Below are the code and all the weights of a small trained network. Each question names an input and a class and asks about switching units off, where a switched-off unit gives its printed mean instead of its output.

import numpy as np


def w(rows, s, z=0):
    codes = np.array(rows[::2]) - 128.0
    scale = np.full(codes.shape[1], s)
    scale[-1] = z or s
    return codes * scale


def f(y):
    return np.maximum(y, 0)


def log_softmax(a):
    a = a - a.max(-1, keepdims=True)
    return a - np.log(np.exp(a).sum(-1, keepdims=True))


def net(x, mask):
    res = np.array(x, float).reshape(1, 5) / 4 @ E
    y = f(res @ A[0][:, :-1].T + A[0][:, -1])
    res = res + np.where(mask, y, B[0][:, -1]) @ B[0][:, :-1]
    return log_softmax(res[-1] @ U[:, :-1].T + U[:, -1])


A, B = {}, {}
E = w([
[120,83,29,59,182],'x0',
[204,235,166,106,222],'x1',
[15,255,71,165,115],'x2',
[190,112,50,242,153],'x3',
[39,65,179,165,224],'x4',
],0.0088)
A[0] = w([
[96,127,153,75,98,140],'neuron 1',
[153,158,113,83,57,98],'neuron 2',
[136,147,134,115,160,114],'neuron 3',
[156,170,191,164,133,40],'neuron 4',
[146,149,199,183,84,67],'neuron 5',
[132,138,210,207,56,84],'neuron 6',
[87,63,77,151,56,129],'neuron 7',
[121,95,3,32,190,82],'neuron 8',
[191,188,97,101,38,8],'neuron 9',
[157,153,101,87,198,63],'neuron 10',
[156,171,110,109,161,113],'neuron 11',
[96,152,194,13,99,125],'neuron 12',
[181,187,152,100,199,75],'neuron 13',
[120,159,105,121,121,79],'neuron 14',
[106,137,155,100,107,122],'neuron 15',
[134,117,113,173,163,104],'neuron 16',
[131,123,109,122,81,114],'neuron 17',
[133,101,152,131,148,77],'neuron 18',
[50,217,51,143,111,12],'neuron 19',
[153,110,97,200,130,134],'neuron 20',
[53,99,189,175,213,88],'neuron 21',
[208,59,148,92,115,82],'neuron 22',
[177,167,134,149,179,123],'neuron 23',
[169,91,133,119,135,59],'neuron 24',
[179,142,77,183,107,109],'neuron 25',
[117,76,126,134,83,87],'neuron 26',
[178,128,127,110,98,99],'neuron 27',
[167,124,89,207,139,121],'neuron 28',
[150,120,116,184,160,111],'neuron 29',
],0.015,0.0018)
B[0] = w([
[121,125,71,92,143,175],'neuron 1',
[111,65,141,173,151,183],'neuron 2',
[119,113,121,120,101,158],'neuron 3',
[131,171,99,146,95,175],'neuron 4',
[143,208,111,184,140,183],'neuron 5',
[159,229,83,185,122,200],'neuron 6',
[74,117,96,107,23,218],'neuron 7',
[165,230,76,252,157,248],'neuron 8',
[123,14,160,195,154,207],'neuron 9',
[106,139,111,118,72,193],'neuron 10',
[110,128,110,137,96,180],'neuron 11',
[114,115,39,61,204,213],'neuron 12',
[94,107,125,112,39,210],'neuron 13',
[133,128,158,130,138,158],'neuron 14',
[126,130,105,99,147,158],'neuron 15',
[122,106,117,107,163,173],'neuron 16',
[122,91,127,156,106,160],'neuron 17',
[138,127,172,135,134,157],'neuron 18',
[179,173,247,49,120,243],'neuron 19',
[129,114,85,82,157,189],'neuron 20',
[136,3,171,197,149,226],'neuron 21',
[154,178,234,69,133,216],'neuron 22',
[94,121,110,105,74,193],'neuron 23',
[144,152,180,98,130,171],'neuron 24',
[113,99,89,97,189,193],'neuron 25',
[106,125,130,100,64,180],'neuron 26',
[138,92,167,151,140,167],'neuron 27',
[104,124,76,83,181,199],'neuron 28',
[127,113,106,97,167,179],'neuron 29',
],0.027,0.015)
U = w([
[118,124,58,67,168,183],'0',
[88,130,97,120,5,106],'1',
[164,193,93,194,110,194],'2',
[137,62,149,177,129,132],'3',
[172,163,189,75,111,2],'4',
],0.014,0.00099)

Each question gives the input, the list of numbers given to net, and the class t.
The units are the neurons (one row each of A and B). Each row of codes is followed by its name. A weight is (code - 128) times the scale printed after its matrix; where a second scale follows, it is the last column's (A, B and U).
mask holds one flag per neuron, in row order. A switched-off neuron (its flag False) gives its mean, the last column of its row in B, instead of its output. The means were averaged over made-up inputs and are rounded, as every weight is.
A unit's drop is (log p(t) with every unit on - log p(t) with that unit switched off) / (log p(t) with every unit on - log p(t) with every unit switched off).
The circuit of an input: a set's keep is (log p(t) with only the set's units on - log p(t) with every unit switched off) / (log p(t) with every unit on - log p(t) with every unit switched off). Starting from the 12 units with the biggest drops (on a tie, the unit counted first), units are removed one at a time, each time the one whose removal leaves the highest keep (on an exact tie, the one counted first), for as long as the keep stays at least 0.8.
circuit, biggest first: the units of the circuit, biggest drop first
unit that matters most: the unit with the biggest drop
k most important neurons: the k neurons with the biggest drops, biggest first
drop when u is switched off: that unit's drop, to one decimal
input [-8,-5,-3,-2,-5], class 2: circuit, biggest first	[neuron 6]
input [-4,-4,5,4,6], class 3: 3 most important neurons	[neuron 21; neuron 8; neuron 22]
input [-5,4,3,-1,6], class 3: 3 most important neurons	[neuron 21; neuron 8; neuron 7]
input [-7,-4,5,8,2], class 0: 4 most important neurons	[neuron 8; neuron 28; neuron 20; neuron 25]
input [-7,-1,6,8,-6], class 0: 2 most important neurons	[neuron 25; neuron 28]
input [4,2,-7,2,-6], class 4: 2 most important neurons	[neuron 22; neuron 21]
input [-3,5,6,2,3], class 4: 2 most important neurons	[neuron 19; neuron 7]
input [-8,-7,-8,-1,-1], class 2: 4 most important neurons	[neuron 6; neuron 19; neuron 5; neuron 13]
input [-8,8,-8,6,6], class 1: 4 most important neurons	[neuron 13; neuron 23; neuron 8; neuron 19]
input [-7,5,-7,-1,-6], class 2: 3 most important neurons	[neuron 6; neuron 19; neuron 5]
input [6,8,5,-7,-8], class 1: 3 most important neurons	[neuron 13; neuron 10; neuron 21]
input [8,-4,-6,-1,-8], class 2: 2 most important neurons	[neuron 8; neuron 21]
input [-7,-2,8,0,-2], class 4: 2 most important neurons	[neuron 19; neuron 8]
input [-8,2,-4,0,-7], class 2: 3 most important neurons	[neuron 6; neuron 5; neuron 21]
input [8,-4,2,0,1], class 2: circuit, biggest first	[neuron 8]
input [-2,8,-6,6,-2], class 1: 2 most important neurons	[neuron 13; neuron 23]
input [-2,6,3,5,-4], class 1: 3 most important neurons	[neuron 13; neuron 12; neuron 23]
input [3,7,-5,-3,0], class 1: drop when neuron 12 is switched off	0.0
input [8,8,0,6,8], class 1: drop when neuron 5 is switched off	0.1
input [-1,1,2,4,-7], class 3: drop when neuron 9 is switched off	0.9
input [4,1,7,2,1], class 4: drop when neuron 19 is switched off	2.0
input [1,0,0,3,-5], class 3: unit that matters most	neuron 9
